Below is a small trained network, with its code and all its weights. Each question gives an input and a target symbol and asks what happens when units are switched off, that is, made to give their printed mean instead of their output.

import numpy as np


def w(rows, s, z=0):
    codes = np.array(rows[::2]) - 128.0
    scale = np.full(codes.shape[1], s)
    scale[-1] = z or s
    return codes * scale


def f(y):
    return np.maximum(y, 0)


def softmax(a):
    e = np.exp(a - a.max(-1, keepdims=True))
    return e / e.sum(-1, keepdims=True)


def log_softmax(a):
    a = a - a.max(-1, keepdims=True)
    return a - np.log(np.exp(a).sum(-1, keepdims=True))


def net(x, mask):
    ids = ['αβγδεζηθλμξπστφψ'.index(c) for c in x.split()]
    T = len(ids)
    res = E[ids] + P[:T]
    u = 0
    for l in range(3):
        r = res
        for j in range(2):
            rows = slice(3 * j, 3 * j + 3)
            q, k, v = (r @ M[l][rows].T for M in (Q, K, V))
            z = softmax(np.where(np.tri(T) > 0, q @ k.T / 3**0.5, -1e9)) @ v
            o = O[l][rows]
            res = res + np.where(mask[u + j], z, o[:, -1]) @ o[:, :-1]
        u += 2
        y = f(res @ A[l][:, :-1].T + A[l][:, -1])
        res = res + np.where(mask[u : u + 4], y, B[l][:, -1]) @ B[l][:, :-1]
        u += 4
    return log_softmax(res[-1] @ U[:, :-1].T + U[:, -1])


Q, K, V, O, A, B = {}, {}, {}, {}, {}, {}
E = w([
[138,49,77,71],'α',
[123,91,115,49],'β',
[98,154,123,132],'γ',
[97,149,125,127],'δ',
[150,91,49,218],'ε',
[81,138,132,127],'ζ',
[89,148,123,131],'η',
[94,248,247,48],'θ',
[92,143,128,129],'λ',
[96,95,137,103],'μ',
[87,139,135,127],'ξ',
[100,118,111,105],'π',
[82,139,134,129],'σ',
[90,156,119,136],'τ',
[88,142,130,128],'φ',
[125,174,84,133],'ψ',
],0.013)
P = w([
[5,95,183,160],'0',
[73,104,140,121],'1',
[106,131,108,118],'2',
[131,149,90,116],'3',
[152,165,76,118],'4',
[168,176,65,118],'5',
],0.011)
Q[0] = w([
[98,54,159,73],'0.h0',
[165,114,213,126],'0.h0',
[129,134,54,56],'0.h0',
[127,33,133,243],'0.h1',
[47,231,84,203],'0.h1',
[96,254,57,83],'0.h1',
],0.0068)
K[0] = w([
[143,120,117,239],'0.h0',
[185,114,27,110],'0.h0',
[118,197,184,163],'0.h0',
[84,11,91,166],'0.h1',
[200,161,73,254],'0.h1',
[203,206,111,132],'0.h1',
],0.0083)
V[0] = w([
[131,125,105,144],'0.h0',
[136,53,97,180],'0.h0',
[116,173,196,72],'0.h0',
[106,193,215,74],'0.h1',
[129,255,191,90],'0.h1',
[93,137,116,172],'0.h1',
],0.0069)
O[0] = w([
[119,136,141,141,114],'0.h0',
[85,150,181,148,138],'0.h0',
[196,115,79,82,161],'0.h0',
[15,173,152,63,116],'0.h1',
[46,215,115,2,40],'0.h1',
[112,149,129,210,252],'0.h1',
],0.0053,0.0016)
A[0] = w([
[190,169,70,42,150],'0.n0',
[252,119,42,66,156],'0.n1',
[249,10,43,139,146],'0.n2',
[92,22,83,87,251],'0.n3',
],0.0044,0.0027)
B[0] = w([
[127,70,51,33,193],'0.n0',
[255,85,89,123,207],'0.n1',
[228,7,253,166,233],'0.n2',
[34,38,21,158,253],'0.n3',
],0.0047,0.0041)
Q[1] = w([
[154,107,104,89],'1.h0',
[131,255,142,214],'1.h0',
[74,185,124,53],'1.h0',
[123,190,147,125],'1.h1',
[87,119,126,169],'1.h1',
[123,84,131,171],'1.h1',
],0.0099)
K[1] = w([
[149,108,70,115],'1.h0',
[170,255,209,148],'1.h0',
[129,123,127,11],'1.h0',
[67,149,127,197],'1.h1',
[134,82,27,126],'1.h1',
[175,85,100,124],'1.h1',
],0.0081)
V[1] = w([
[79,175,247,80],'1.h0',
[253,110,167,207],'1.h0',
[47,182,181,82],'1.h0',
[173,113,79,95],'1.h1',
[187,182,106,136],'1.h1',
[16,130,175,95],'1.h1',
],0.0063)
O[1] = w([
[227,213,198,115,3],'1.h0',
[20,147,171,116,77],'1.h0',
[254,147,189,106,56],'1.h0',
[91,56,165,180,106],'1.h1',
[152,9,137,46,13],'1.h1',
[95,238,19,123,213],'1.h1',
],0.0046,0.0042)
A[1] = w([
[184,194,152,2,75],'1.n0',
[171,186,60,119,253],'1.n1',
[100,139,71,110,186],'1.n2',
[40,142,61,82,204],'1.n3',
],0.007,0.0036)
B[1] = w([
[98,186,142,12,185],'1.n0',
[182,141,12,107,237],'1.n1',
[139,142,90,228,213],'1.n2',
[58,155,79,255,253],'1.n3',
],0.0062,0.0084)
Q[2] = w([
[97,85,135,46],'2.h0',
[75,148,205,79],'2.h0',
[64,38,142,128],'2.h0',
[12,214,159,168],'2.h1',
[131,176,1,114],'2.h1',
[77,135,108,115],'2.h1',
],0.0051)
K[2] = w([
[185,172,156,173],'2.h0',
[179,84,159,231],'2.h0',
[168,134,219,152],'2.h0',
[121,187,177,212],'2.h1',
[127,134,2,138],'2.h1',
[106,157,116,147],'2.h1',
],0.0054)
V[2] = w([
[95,108,81,221],'2.h0',
[141,93,66,165],'2.h0',
[140,83,57,177],'2.h0',
[155,64,130,156],'2.h1',
[135,1,109,171],'2.h1',
[87,193,89,94],'2.h1',
],0.0074)
O[2] = w([
[55,191,77,52,254],'2.h0',
[64,125,41,54,197],'2.h0',
[62,130,53,56,207],'2.h0',
[254,64,155,152,119],'2.h1',
[240,45,89,178,185],'2.h1',
[17,142,13,102,219],'2.h1',
],0.0047,0.0077)
A[2] = w([
[32,245,98,77,140],'2.n0',
[80,115,84,151,200],'2.n1',
[181,172,230,180,254],'2.n2',
[2,87,142,165,94],'2.n3',
],0.006,0.0036)
B[2] = w([
[131,48,139,127,252],'2.n0',
[88,154,128,136,219],'2.n1',
[187,127,207,103,141],'2.n2',
[111,255,145,122,194],'2.n3',
],0.0099,0.019)
U = w([
[70,230,69,147,175],'α',
[108,1,115,104,253],'β',
[206,16,98,121,127],'γ',
[128,139,156,116,5],'δ',
[133,127,157,115,23],'ε',
[134,128,153,115,23],'ζ',
[162,141,172,126,158],'η',
[133,113,156,111,24],'θ',
[126,118,162,116,27],'λ',
[129,130,152,115,17],'μ',
[117,92,216,148,184],'ξ',
[163,164,141,142,60],'π',
[175,207,192,69,247],'σ',
[136,120,155,117,30],'τ',
[177,189,116,145,24],'φ',
[134,122,157,119,38],'ψ',
],0.0067,0.0058)

Each question gives the input, a string of symbols that net reads in full, and the target symbol t.
The units are the heads (3 rows each of Q, K, V and O) and the neurons (one row each of A and B). Each row of codes is followed by its name. A weight is (code - 128) times the scale printed after its matrix; where a second scale follows, it is the last column's (O, A, B and U).
mask holds one flag per unit, layer by layer, with each layer's heads first. A switched-off unit (its flag False) gives its mean, the last column of its rows in O or B, instead of its output. The means were averaged over made-up inputs and are rounded, as every weight is.
A unit's drop is (log p(t) with every unit on - log p(t) with that unit switched off) / (log p(t) with every unit on - log p(t) with every unit switched off).
The circuit of an input: a set's keep is (log p(t) with only the set's units on - log p(t) with every unit switched off) / (log p(t) with every unit on - log p(t) with every unit switched off). Starting from the 12 units with the biggest drops (on a tie, the unit counted first), units are removed one at a time, each time the one whose removal leaves the highest keep (on an exact tie, the one counted first), for as long as the keep stays at least 0.8.
circuit, biggest first: the units of the circuit, biggest drop first
k most important neurons of layer l: the k neurons of layer l with the biggest drops, biggest first
which heads matter: for each layer, one digit per head in row order, 1 if its drop is at least 0.15 and else 0, layers parted by /
drop when u is switched off: that unit's drop, to one decimal
input γ δ θ ξ, target σ: circuit, biggest first	[1.h0; 0.h1; 1.n0]
input θ ε ξ γ ε, target ξ: circuit, biggest first	[1.h0; 1.n0; 2.h0; 0.h1]
input α ξ ξ τ ψ α, target β: which heads matter	00 / 11 / 01
input ψ μ θ θ, target β: circuit, biggest first	[2.n0; 1.n0; 0.h1]
input λ ε α ξ ε ε, target γ: 2 most important neurons of layer 0	[0.n2; 0.n1]
input ε ε θ ε σ, target ξ: circuit, biggest first	[2.h0; 1.n0; 1.h0; 0.h1]
input φ μ ξ τ θ η, target σ: circuit, biggest first	[1.h0; 0.h1; 1.n0]
input ε τ ε α ε, target γ: circuit, biggest first	[2.h1; 0.h1]
input ε β γ τ ε, target β: which heads matter	01 / 11 / 11
input α ε ξ ε, target β: circuit, biggest first	[1.h1; 0.h1; 1.h0]
input α π ψ ζ η β, target β: circuit, biggest first	[2.n3]
input τ φ θ δ, target σ: which heads matter	01 / 10 / 10
input ε τ α τ θ σ, target σ: which heads matter	01 / 10 / 10
input α π σ δ β α, target β: circuit, biggest first	[2.n3]
input γ θ α φ, target γ: which heads matter	11 / 10 / 10
input α α φ γ γ α, target γ: which heads matter	00 / 01 / 01
input λ λ ε θ γ, target σ: 2 most important neurons of layer 0	[0.n2; 0.n3]
input η α μ θ γ, target σ: 2 most important neurons of layer 1	[1.n0; 1.n1]
input η ξ β λ ζ θ, target σ: which heads matter	01 / 10 / 00
input δ ε θ μ ε δ, target ξ: which heads matter	11 / 10 / 10
input θ α ζ, target γ: most important neuron of layer 0	[0.n3]
input θ δ ε π θ, target β: 2 most important neurons of layer 0	[0.n0; 0.n1]
input τ α θ α δ γ, target γ: 2 most important neurons of layer 2	[2.n3; 2.n1]
input ε σ β θ τ, target σ: 2 most important neurons of layer 1	[1.n0; 1.n1]
input ε ε ε θ, target σ: drop when 1.h0 is switched off	5.8
input ε τ γ θ α, target γ: drop when 0.h1 is switched off	0.2
input θ γ τ, target σ: drop when 1.h0 is switched off	2.5
input ξ θ ζ, target σ: drop when 1.h0 is switched off	2.4
